Here is a tiny trained network, its code and every weight. The questions are about switching its units off for an input and a target symbol, where a switched-off unit gives its printed mean instead of its output.

import numpy as np


def w(rows, s, z=0):
    codes = np.array(rows[::2]) - 128.0
    scale = np.full(codes.shape[1], s)
    scale[-1] = z or s
    return codes * scale


def f(y):
    return np.maximum(y, 0)


def softmax(a):
    e = np.exp(a - a.max(-1, keepdims=True))
    return e / e.sum(-1, keepdims=True)


def log_softmax(a):
    a = a - a.max(-1, keepdims=True)
    return a - np.log(np.exp(a).sum(-1, keepdims=True))


def net(x, mask):
    ids = ['ΞΣΩαβγεζηθλμπτφψ'.index(c) for c in x.split()]
    T = len(ids)
    res = E[ids] + P[:T]
    q, k, v = (res @ M[0].T for M in (Q, K, V))
    z = softmax(np.where(np.tri(T) > 0, q @ k.T / 4**0.5, -1e9)) @ v
    res = res + np.where(mask[0], z, O[0][:, -1]) @ O[0][:, :-1]
    y = f(res @ A[0][:, :-1].T + A[0][:, -1])
    res = res + np.where(mask[1:17], y, B[0][:, -1]) @ B[0][:, :-1]
    return log_softmax(res[-1] @ U[:, :-1].T + U[:, -1])


Q, K, V, O, A, B = {}, {}, {}, {}, {}, {}
E = w([
[74,76,107,73,126,112,189,135,141,118,128,181],'Ξ',
[41,153,137,115,141,109,116,170,109,136,48,112],'Σ',
[151,78,57,185,101,77,144,141,59,72,200,111],'Ω',
[159,162,92,176,173,114,107,63,114,162,163,189],'α',
[146,155,25,210,161,87,174,32,152,116,148,117],'β',
[92,94,141,102,94,107,67,115,79,87,220,136],'γ',
[139,136,88,127,178,58,77,62,141,144,119,183],'ε',
[86,63,200,161,119,108,104,98,116,128,111,79],'ζ',
[116,162,168,148,34,160,203,157,147,180,163,139],'η',
[151,116,164,91,133,123,122,56,65,104,173,171],'θ',
[126,117,37,143,41,78,112,148,193,147,114,67],'λ',
[189,152,68,151,140,84,28,160,112,251,123,121],'μ',
[203,68,118,156,139,93,206,124,121,142,57,111],'π',
[133,175,201,149,128,81,140,180,198,76,152,197],'τ',
[107,141,97,61,100,177,116,178,153,127,159,132],'φ',
[168,143,127,153,102,119,201,22,66,120,168,126],'ψ',
],0.016)
P = w([
[197,105,139,185,78,253,81,45,120,44,80,173],'0',
[153,131,161,76,95,169,159,58,115,105,137,93],'1',
[119,103,177,110,144,176,148,101,131,112,149,110],'2',
[112,105,179,123,131,153,172,131,100,147,158,116],'3',
[93,105,175,130,151,132,169,150,102,152,162,117],'4',
[80,101,186,131,152,113,169,160,103,171,168,116],'5',
[84,101,194,130,141,109,206,156,74,170,178,107],'6',
],0.0069)
Q[0] = w([
[111,84,103,204,162,99,149,3,67,45,208,210],'h0',
[64,88,194,62,134,220,197,233,124,141,19,104],'h0',
[222,87,86,165,163,114,37,56,1,199,186,146],'h0',
[130,89,127,159,94,141,174,178,203,175,39,32],'h0',
],0.0081)
K[0] = w([
[133,72,152,227,87,198,82,45,131,2,27,245],'h0',
[57,116,132,77,224,71,213,162,97,224,145,140],'h0',
[215,150,90,137,106,203,25,90,108,162,46,97],'h0',
[113,68,129,109,139,25,173,117,143,192,161,41],'h0',
],0.0074)
V[0] = w([
[123,77,169,136,116,135,183,55,51,108,104,65],'h0',
[188,152,60,153,167,108,180,63,193,185,74,167],'h0',
[123,96,183,75,154,12,45,138,105,68,7,159],'h0',
[122,222,202,96,156,168,111,55,123,148,122,254],'h0',
],0.0064)
O[0] = w([
[65,62,116,204,57,183,157,156,112,137,1,115,105],'h0',
[59,99,154,127,168,108,227,176,227,197,205,150,81],'h0',
[68,180,130,124,125,150,139,15,41,146,102,213,1],'h0',
[104,167,183,79,191,210,201,145,57,160,135,52,171],'h0',
],0.0094,0.0033)
A[0] = w([
[167,153,19,82,27,170,46,100,141,71,80,121,175],'n0',
[80,124,57,86,161,194,163,139,167,104,188,161,121],'n1',
[212,90,70,115,175,137,129,130,158,101,227,87,232],'n2',
[69,65,169,129,210,92,76,153,141,156,162,81,208],'n3',
[68,158,172,87,161,40,144,15,112,128,164,226,165],'n4',
[80,107,91,112,69,93,106,70,151,117,131,89,227],'n5',
[156,58,170,150,114,104,115,134,92,157,20,104,65],'n6',
[60,102,155,152,108,173,216,193,186,138,108,193,185],'n7',
[88,156,132,167,154,126,180,96,39,207,165,95,166],'n8',
[142,169,195,170,145,183,135,129,121,81,117,116,85],'n9',
[106,177,164,153,92,117,94,216,180,208,124,145,195],'n10',
[219,219,148,182,103,117,77,113,107,124,190,151,233],'n11',
[105,188,139,47,178,253,205,168,117,108,86,107,251],'n12',
[137,67,165,112,135,134,93,134,115,159,145,118,177],'n13',
[113,159,139,128,206,124,91,89,15,98,120,64,88],'n14',
[187,57,137,129,100,116,145,201,199,167,110,75,145],'n15',
],0.0067,0.0025)
B[0] = w([
[164,146,150,131,244,168,197,248,84,168,136,173,209],'n0',
[107,100,155,62,139,147,158,143,96,183,156,185,167],'n1',
[145,201,207,126,68,43,86,80,139,207,127,159,254],'n2',
[164,127,151,175,131,172,197,64,118,118,70,95,187],'n3',
[75,96,105,246,95,202,122,115,164,82,185,162,196],'n4',
[236,108,148,213,159,111,102,183,61,117,130,160,166],'n5',
[121,240,211,82,180,132,182,92,197,177,175,133,173],'n6',
[147,80,41,3,141,52,98,100,186,124,78,148,192],'n7',
[136,119,88,122,96,212,108,178,125,142,144,109,191],'n8',
[115,121,147,95,131,49,134,188,155,78,54,112,163],'n9',
[108,111,40,113,124,148,150,129,81,89,78,95,204],'n10',
[107,126,112,56,87,122,60,123,174,84,64,127,208],'n11',
[15,89,132,174,117,76,45,232,137,170,118,104,234],'n12',
[195,130,131,127,74,135,159,101,112,137,95,105,172],'n13',
[121,157,68,77,199,58,84,43,107,58,163,95,187],'n14',
[139,185,126,123,188,217,159,101,143,75,133,128,249],'n15',
],0.006,0.0088)
U = w([
[95,14,90,102,90,76,100,122,115,127,102,158,167],'Ξ',
[48,142,110,176,152,68,99,147,74,159,55,76,96],'Σ',
[134,114,73,157,99,186,100,89,118,65,143,124,131],'Ω',
[159,139,83,93,203,126,127,101,94,71,119,106,5],'α',
[104,136,84,108,179,117,119,97,136,84,200,75,22],'β',
[138,183,132,148,97,149,185,115,75,122,101,170,128],'γ',
[116,193,187,154,74,128,195,96,138,129,189,192,101],'ε',
[147,155,253,213,161,140,152,87,134,130,104,59,138],'ζ',
[106,127,100,149,68,176,142,143,162,108,74,56,147],'η',
[94,120,120,162,142,183,134,122,139,139,157,134,42],'θ',
[166,111,123,210,136,105,124,160,129,101,109,149,159],'λ',
[144,162,124,72,65,36,62,50,144,135,111,102,221],'μ',
[133,154,137,85,191,94,213,91,147,115,122,163,104],'π',
[71,130,199,173,69,38,92,139,198,74,124,153,146],'τ',
[115,163,179,96,168,125,142,188,117,196,147,139,169],'φ',
[131,107,125,167,130,134,136,112,105,123,147,100,127],'ψ',
],0.0066,0.0022)

Each question gives the input, a string of symbols that net reads in full, and the target symbol t.
The units are the heads (4 rows each of Q, K, V and O) and the neurons (one row each of A and B). Each row of codes is followed by its name. A weight is (code - 128) times the scale printed after its matrix; where a second scale follows, it is the last column's (O, A, B and U).
mask holds one flag per unit, heads first, then neurons. A switched-off unit (its flag False) gives its mean, the last column of its rows in O or B, instead of its output. The means were averaged over made-up inputs and are rounded, as every weight is.
A unit's drop is (log p(t) with every unit on - log p(t) with that unit switched off) / (log p(t) with every unit on - log p(t) with every unit switched off).
The circuit of an input: a set's keep is (log p(t) with only the set's units on - log p(t) with every unit switched off) / (log p(t) with every unit on - log p(t) with every unit switched off). Starting from the 12 units with the biggest drops (on a tie, the unit counted first), units are removed one at a time, each time the one whose removal leaves the highest keep (on an exact tie, the one counted first), for as long as the keep stays at least 0.8.
units of the circuit, in order: the units of the circuit, biggest drop first
top k neurons: the k neurons with the biggest drops, biggest first
drop of u: that unit's drop, to one decimal
input μ α ψ φ φ α, target ε: units of the circuit, in order => [h0, n4, n2]
input φ τ μ φ π α ε, target μ: units of the circuit, in order => [h0, n0, n2]
input Σ α μ β Σ β, target Ω: units of the circuit, in order => [h0, n4, n8, n2]
input φ η φ φ Σ Ω, target μ: units of the circuit, in order => [h0, n2, n0]
input π β γ η α, target Ξ: top 2 neurons => [n7, n15]
input γ Σ γ Σ τ Σ β, target α: units of the circuit, in order => [h0, n14, n0]
input π φ φ Ω, target Ξ: units of the circuit, in order => [h0, n7]
input τ Σ φ β φ β, target β: units of the circuit, in order => [h0, n14, n4]
input Σ ζ φ Ω, target Ω: units of the circuit, in order => [h0, n8, n2, n4]
input θ φ μ π η β γ, target Σ: units of the circuit, in order => [h0, n12]
input φ Σ γ, target μ: units of the circuit, in order => [h0, n2, n15, n4]
input η π μ μ Σ μ Ω, target ζ: top 2 neurons => [n2, n3]
input α φ Σ Ξ ψ, target φ: units of the circuit, in order => [h0, n12]
input η γ μ φ μ ζ, target ζ: units of the circuit, in order => [n6, n3]
input γ ε π φ φ φ α, target α: top 2 neurons => [n14, n2]
input β θ φ ε, target π: top neuron => [n7]
input μ μ λ φ ψ, target ε: top neuron => [n4]
input μ ψ μ μ τ φ π, target π: top 3 neurons => [n6, n7, n12]
input η η φ, target φ: top 2 neurons => [n0, n2]
input Ξ η γ φ τ Ω λ, target λ: top neuron => [n5]
input τ θ ζ μ φ π ε, target β: top 2 neurons => [n14, n4]
input π λ ψ, target Ξ: drop of n7 => 0.5
input μ φ φ φ μ μ β, target ε: drop of n4 => 0.1
